Below is a small trained network, with its code and all its weights. Each question gives an input and a class and asks what happens when units are switched off, that is, made to give their printed mean instead of their output.

import numpy as np


def w(rows, s, z=0):
    codes = np.array(rows[::2]) - 128.0
    scale = np.full(codes.shape[1], s)
    scale[-1] = z or s
    return codes * scale


def f(y):
    return np.maximum(y, 0)


def log_softmax(a):
    a = a - a.max(-1, keepdims=True)
    return a - np.log(np.exp(a).sum(-1, keepdims=True))


def net(x, mask):
    res = np.array(x, float).reshape(1, 8) / 4 @ E
    y = f(res @ A[0][:, :-1].T + A[0][:, -1])
    res = res + np.where(mask, y, B[0][:, -1]) @ B[0][:, :-1]
    return log_softmax(res[-1] @ U[:, :-1].T + U[:, -1])


A, B = {}, {}
E = w([
[149,115,150,126,134,123,132,126],'x0',
[140,138,173,113,127,126,117,136],'x1',
[134,162,161,248,143,173,150,106],'x2',
[123,36,173,126,3,165,95,147],'x3',
[99,104,113,183,157,92,53,201],'x4',
[168,72,103,146,146,116,156,107],'x5',
[104,68,145,87,194,200,93,93],'x6',
[124,133,125,124,129,136,126,133],'x7',
],0.011)
A[0] = w([
[95,141,180,215,120,147,132,92,144],'N0',
[100,155,112,118,38,94,155,207,191],'N1',
[128,138,191,238,136,179,157,134,130],'N2',
[130,104,99,113,49,181,79,116,66],'N3',
[164,102,92,166,151,165,177,163,165],'N4',
[149,194,159,105,191,124,86,85,133],'N5',
[44,193,133,164,126,199,81,109,159],'N6',
[102,114,126,172,140,209,233,130,139],'N7',
[103,85,166,135,61,128,76,75,67],'N8',
[65,102,90,50,106,80,95,105,119],'N9',
[106,70,107,186,162,66,4,192,87],'N10',
[163,161,172,46,100,196,145,65,153],'N11',
[141,68,114,127,182,149,85,97,135],'N12',
[181,108,46,174,107,76,124,126,254],'N13',
[139,77,66,119,156,154,106,84,172],'N14',
[119,89,126,202,113,173,156,109,125],'N15',
[87,100,98,99,160,217,135,75,78],'N16',
[121,83,163,125,89,179,111,123,119],'N17',
[177,130,158,121,30,165,81,164,82],'N18',
[92,79,99,165,76,179,104,136,134],'N19',
[124,116,123,75,132,135,119,171,91],'N20',
[154,100,95,59,97,99,137,171,89],'N21',
[185,125,155,118,214,118,183,138,124],'N22',
[88,96,168,58,177,217,109,140,155],'N23',
[59,200,166,82,115,156,120,224,214],'N24',
[115,59,158,153,83,138,162,156,84],'N25',
[103,127,165,213,125,134,159,101,50],'N26',
[132,193,70,128,254,76,70,74,93],'N27',
[179,153,105,121,80,131,178,90,159],'N28',
[140,159,113,83,168,92,121,119,51],'N29',
[111,142,110,99,92,160,194,61,99],'N30',
[80,90,182,122,180,161,52,73,84],'N31',
[46,114,155,115,159,165,110,88,86],'N32',
],0.0093,0.005)
B[0] = w([
[126,136,148,61,175,93,99,94,200],'N0',
[124,177,214,171,189,101,133,121,234],'N1',
[137,93,103,78,127,67,66,129,218],'N2',
[179,188,118,124,96,190,128,125,195],'N3',
[109,70,135,82,161,143,119,145,172],'N4',
[155,189,130,122,85,166,120,174,194],'N5',
[167,82,174,60,176,114,161,88,198],'N6',
[148,106,142,89,122,104,93,113,189],'N7',
[171,199,83,163,105,173,134,140,195],'N8',
[205,95,118,142,197,59,121,64,214],'N9',
[120,67,114,56,30,134,20,171,241],'N10',
[45,49,110,111,103,123,64,128,224],'N11',
[92,106,202,180,53,113,216,84,184],'N12',
[89,147,203,119,151,130,213,193,230],'N13',
[148,113,188,132,103,87,238,153,188],'N14',
[193,91,102,125,171,96,160,137,185],'N15',
[81,154,110,199,113,103,119,123,184],'N16',
[177,199,120,101,164,130,111,188,201],'N17',
[142,161,87,181,157,154,156,128,217],'N18',
[199,156,121,101,146,175,143,149,199],'N19',
[176,121,110,104,145,132,121,75,168],'N20',
[186,101,121,177,156,93,80,66,200],'N21',
[87,199,137,109,143,183,87,147,189],'N22',
[136,151,116,148,145,81,191,168,227],'N23',
[107,114,208,74,151,118,183,132,221],'N24',
[173,180,98,202,120,193,129,176,190],'N25',
[175,96,97,145,103,66,91,52,174],'N26',
[111,207,146,132,123,254,87,104,255],'N27',
[49,103,140,126,100,75,106,173,205],'N28',
[184,161,77,175,141,129,78,110,173],'N29',
[47,60,143,141,84,226,42,168,192],'N30',
[109,158,131,229,59,83,170,151,196],'N31',
[63,165,172,234,176,26,109,91,173],'N32',
],0.0059,0.01)
U = w([
[200,200,49,166,133,221,118,107,8],'0',
[68,153,152,227,108,18,191,131,75],'1',
[36,64,104,87,70,135,48,169,81],'2',
[233,92,104,75,211,68,118,1,33],'3',
[127,113,150,117,149,120,159,135,255],'4',
[149,97,191,86,172,141,204,134,211],'5',
[116,113,134,123,139,118,160,149,199],'6',
],0.0081,0.0038)

Each question gives the input, the list of numbers given to net, and the class t.
The units are the neurons (one row each of A and B). Each row of codes is followed by its name. A weight is (code - 128) times the scale printed after its matrix; where a second scale follows, it is the last column's (A, B and U).
mask holds one flag per neuron, in row order. A switched-off neuron (its flag False) gives its mean, the last column of its row in B, instead of its output. The means were averaged over made-up inputs and are rounded, as every weight is.
A unit's drop is (log p(t) with every unit on - log p(t) with that unit switched off) / (log p(t) with every unit on - log p(t) with every unit switched off).
The circuit of an input: a set's keep is (log p(t) with only the set's units on - log p(t) with every unit switched off) / (log p(t) with every unit on - log p(t) with every unit switched off). Starting from the 12 units with the biggest drops (on a tie, the unit counted first), units are removed one at a time, each time the one whose removal leaves the highest keep (on an exact tie, the one counted first), for as long as the keep stays at least 0.8.
units of the circuit, in order: the units of the circuit, biggest drop first
most important unit: the unit with the biggest drop
k most important neurons: the k neurons with the biggest drops, biggest first
drop of u: that unit's drop, to one decimal
input [-1,1,4,6,0,3,-6,-6], class 0: most important unit : N25
input [5,-1,-6,1,2,2,2,-6], class 3: 2 most important neurons : N9; N21
input [-4,4,5,3,6,2,-4,0], class 2: 2 most important neurons : N10; N2
input [6,4,7,0,-7,0,2,-2], class 2: 2 most important neurons : N11; N30
input [-6,-3,8,-6,-8,8,0,6], class 2: 2 most important neurons : N30; N28
input [-5,8,3,8,4,-8,6,-4], class 0: units of the circuit, in order : N8; N18
input [-2,-5,-3,4,-8,-5,2,-6], class 2: 2 most important neurons : N11; N30
input [5,6,-7,-4,-3,-3,1,6], class 3: units of the circuit, in order : N9; N13
input [1,-7,3,-5,-7,8,3,-5], class 5: 2 most important neurons : N14; N10
input [-2,2,0,-4,-6,-3,3,-5], class 2: units of the circuit, in order : N11; N30; N1
input [5,5,-2,-1,-8,-2,-4,2], class 2: units of the circuit, in order : N11; N30
input [-7,3,-5,4,-7,7,-4,5], class 2: 3 most important neurons : N30; N11; N28
input [-8,-8,2,6,4,-3,-5,-2], class 6: 2 most important neurons : N27; N13
input [-6,-2,7,-5,-6,-7,4,5], class 3: most important unit : N6
input [6,-6,4,3,-4,3,6,1], class 1: 2 most important neurons : N16; N31
input [-1,6,7,6,2,0,8,-8], class 1: 3 most important neurons : N31; N32; N12
input [7,-1,-8,1,5,0,2,-7], class 3: 2 most important neurons : N9; N21
input [2,-5,-7,6,-4,3,5,5], class 3: 3 most important neurons : N9; N21; N27
input [1,8,-8,1,1,0,4,1], class 3: drop of N9 : 0.3
input [-7,7,-6,-8,-3,0,1,-6], class 0: drop of N27 : 0.3
input [7,5,-5,5,1,4,-2,-3], class 0: drop of N18 : 0.1
input [-8,1,-6,5,0,6,-8,-3], class 1: units of the circuit, in order : N1
